Below are the code and all the weights of a small trained network. Each question names an input and a target symbol and asks about switching units off, where a switched-off unit gives its printed mean instead of its output.

import numpy as np


def w(rows, s, z=0):
    codes = np.array(rows[::2]) - 128.0
    scale = np.full(codes.shape[1], s)
    scale[-1] = z or s
    return codes * scale


def f(y):
    return y / 2 * (1 + np.tanh(0.7978845608 * (y + 0.044715 * y**3)))


def softmax(a):
    e = np.exp(a - a.max(-1, keepdims=True))
    return e / e.sum(-1, keepdims=True)


def log_softmax(a):
    a = a - a.max(-1, keepdims=True)
    return a - np.log(np.exp(a).sum(-1, keepdims=True))


def net(x, mask):
    ids = ['βγδεζηλπστφ'.index(c) for c in x.split()]
    T = len(ids)
    res = E[ids] + P[:T]
    r = res
    for j in range(2):
        rows = slice(2 * j, 2 * j + 2)
        q, k, v = (r @ M[0][rows].T for M in (Q, K, V))
        z = softmax(np.where(np.tri(T) > 0, q @ k.T / 2**0.5, -1e9)) @ v
        o = O[0][rows]
        res = res + np.where(mask[j], z, o[:, -1]) @ o[:, :-1]
    y = f(res @ A[0][:, :-1].T + A[0][:, -1])
    res = res + np.where(mask[2:6], y, B[0][:, -1]) @ B[0][:, :-1]
    return log_softmax(res[-1] @ U[:, :-1].T + U[:, -1])


Q, K, V, O, A, B = {}, {}, {}, {}, {}, {}
E = w([
[143,156,123,160],'β',
[58,150,99,189],'γ',
[49,153,89,166],'δ',
[54,147,88,180],'ε',
[93,164,115,116],'ζ',
[67,128,42,192],'η',
[6,185,137,138],'λ',
[58,158,81,134],'π',
[106,154,151,86],'σ',
[70,153,144,64],'τ',
[70,99,48,43],'φ',
],0.012)
P = w([
[186,79,248,104],'0',
[93,130,154,103],'1',
[77,124,157,91],'2',
[64,116,168,99],'3',
[54,108,168,101],'4',
[49,94,176,106],'5',
[50,83,178,109],'6',
[34,79,187,112],'7',
[46,59,172,126],'8',
[40,49,179,131],'9',
[29,33,171,156],'10',
[28,24,178,148],'11',
[23,20,166,170],'12',
],0.012)
Q[0] = w([
[232,212,166,113],'H0',
[202,125,118,131],'H0',
[116,131,182,74],'H1',
[254,213,39,159],'H1',
],0.012)
K[0] = w([
[217,242,96,157],'H0',
[191,236,146,100],'H0',
[80,133,155,113],'H1',
[15,178,6,216],'H1',
],0.011)
V[0] = w([
[164,118,15,95],'H0',
[111,17,92,71],'H0',
[65,255,157,146],'H1',
[146,157,198,8],'H1',
],0.011)
O[0] = w([
[246,135,238,55,52],'H0',
[142,231,150,24,223],'H0',
[71,40,5,55,135],'H1',
[107,11,221,147,254],'H1',
],0.011,0.0095)
A[0] = w([
[21,135,124,89,146],'N0',
[75,1,153,73,65],'N1',
[137,154,154,59,38],'N2',
[131,28,199,132,2],'N3',
],0.0094,0.0095)
B[0] = w([
[205,78,67,144,253],'N0',
[202,255,48,188,225],'N1',
[8,64,251,250,139],'N2',
[51,175,84,153,150],'N3',
],0.0079,0.024)
U = w([
[153,68,157,80,124],'β',
[46,93,107,60,104],'γ',
[113,87,129,59,124],'δ',
[102,57,132,40,129],'ε',
[187,111,162,102,81],'ζ',
[119,194,144,2,255],'η',
[191,149,117,78,125],'λ',
[153,98,144,68,117],'π',
[124,183,143,83,57],'σ',
[128,204,138,95,62],'τ',
[116,103,185,106,125],'φ',
],0.0084,0.0089)

Each question gives the input, a string of symbols that net reads in full, and the target symbol t.
The units are the heads (2 rows each of Q, K, V and O) and the neurons (one row each of A and B). Each row of codes is followed by its name. A weight is (code - 128) times the scale printed after its matrix; where a second scale follows, it is the last column's (O, A, B and U).
mask holds one flag per unit, heads first, then neurons. A switched-off unit (its flag False) gives its mean, the last column of its rows in O or B, instead of its output. The means were averaged over made-up inputs and are rounded, as every weight is.
A unit's drop is (log p(t) with every unit on - log p(t) with that unit switched off) / (log p(t) with every unit on - log p(t) with every unit switched off).
The circuit of an input: a set's keep is (log p(t) with only the set's units on - log p(t) with every unit switched off) / (log p(t) with every unit on - log p(t) with every unit switched off). Starting from all 6 units, units are removed one at a time, each time the one whose removal leaves the highest keep (on an exact tie, the one counted first), for as long as the keep stays at least 0.8.
circuit, biggest first: the units of the circuit, biggest drop first
most important unit: the unit with the biggest drop
k most important neurons: the k neurons with the biggest drops, biggest first
which heads matter: for each layer, one digit per head in row order, 1 if its drop is at least 0.15 and else 0, layers parted by /
drop when u is switched off: that unit's drop, to one decimal
input τ λ γ π σ, target τ: circuit, biggest first	N1, H1, N3, H0
input φ λ β ε δ, target φ: circuit, biggest first	H1, N1
input η ε β λ γ, target γ: most important unit	N1
input λ λ π γ λ φ δ β σ φ γ η, target λ: circuit, biggest first	H1, N1
input τ λ τ ε β γ γ, target τ: circuit, biggest first	N1, H1, N3
input λ λ β τ λ φ λ λ, target λ: circuit, biggest first	N1, H1, N0
input σ γ τ β ζ τ δ φ γ φ φ λ, target η: which heads matter	10
input γ η φ γ, target η: which heads matter	11
input β η δ φ η, target η: circuit, biggest first	H0, N0
input φ π φ, target φ: circuit, biggest first	N2, H1, H0, N1
input φ ζ λ λ β φ φ λ λ η φ ε, target φ: 3 most important neurons	N1, N2, N0
input τ λ ζ ε γ π δ π β, target τ: circuit, biggest first	N1, H1, N3, N0
input τ ε β λ δ τ η λ φ γ φ β, target η: 2 most important neurons	N0, N3
input λ ε τ β φ λ τ γ λ λ ε η, target λ: 3 most important neurons	N1, N0, N2
input τ λ φ τ λ ε ε ε, target τ: 2 most important neurons	N1, N3
input τ λ ε σ τ π ε γ σ, target τ: circuit, biggest first	N1, H1, N3
input λ λ ε β φ δ λ ε ζ φ δ ε, target λ: circuit, biggest first	H1, N1, N0
input ζ λ φ η τ λ η φ η, target η: circuit, biggest first	H0
input τ ε λ τ π φ λ ε λ λ φ, target η: 2 most important neurons	N1, N3
input γ φ λ λ ε τ φ φ φ λ δ, target η: most important neuron	N2
input φ γ δ γ λ φ β λ π β, target φ: 2 most important neurons	N1, N0
input σ γ τ β π τ τ λ σ π φ ζ β, target η: 3 most important neurons	N0, N3, N2
input λ ε β τ η φ γ γ γ σ, target λ: circuit, biggest first	N1, H1, N0
input φ λ φ φ τ, target φ: drop when N2 is switched off	0.5
input λ δ λ φ γ σ ζ λ γ λ λ γ, target λ: drop when H1 is switched off	0.7
input φ λ ζ γ φ ζ β λ π γ, target φ: drop when N0 is switched off	0.1
input η λ φ β ζ β β λ, target γ: drop when H0 is switched off	0.9
input β σ β τ λ ε λ φ π, target η: most important neuron	N0
input λ β λ λ β λ, target λ: 3 most important neurons	N1, N0, N2
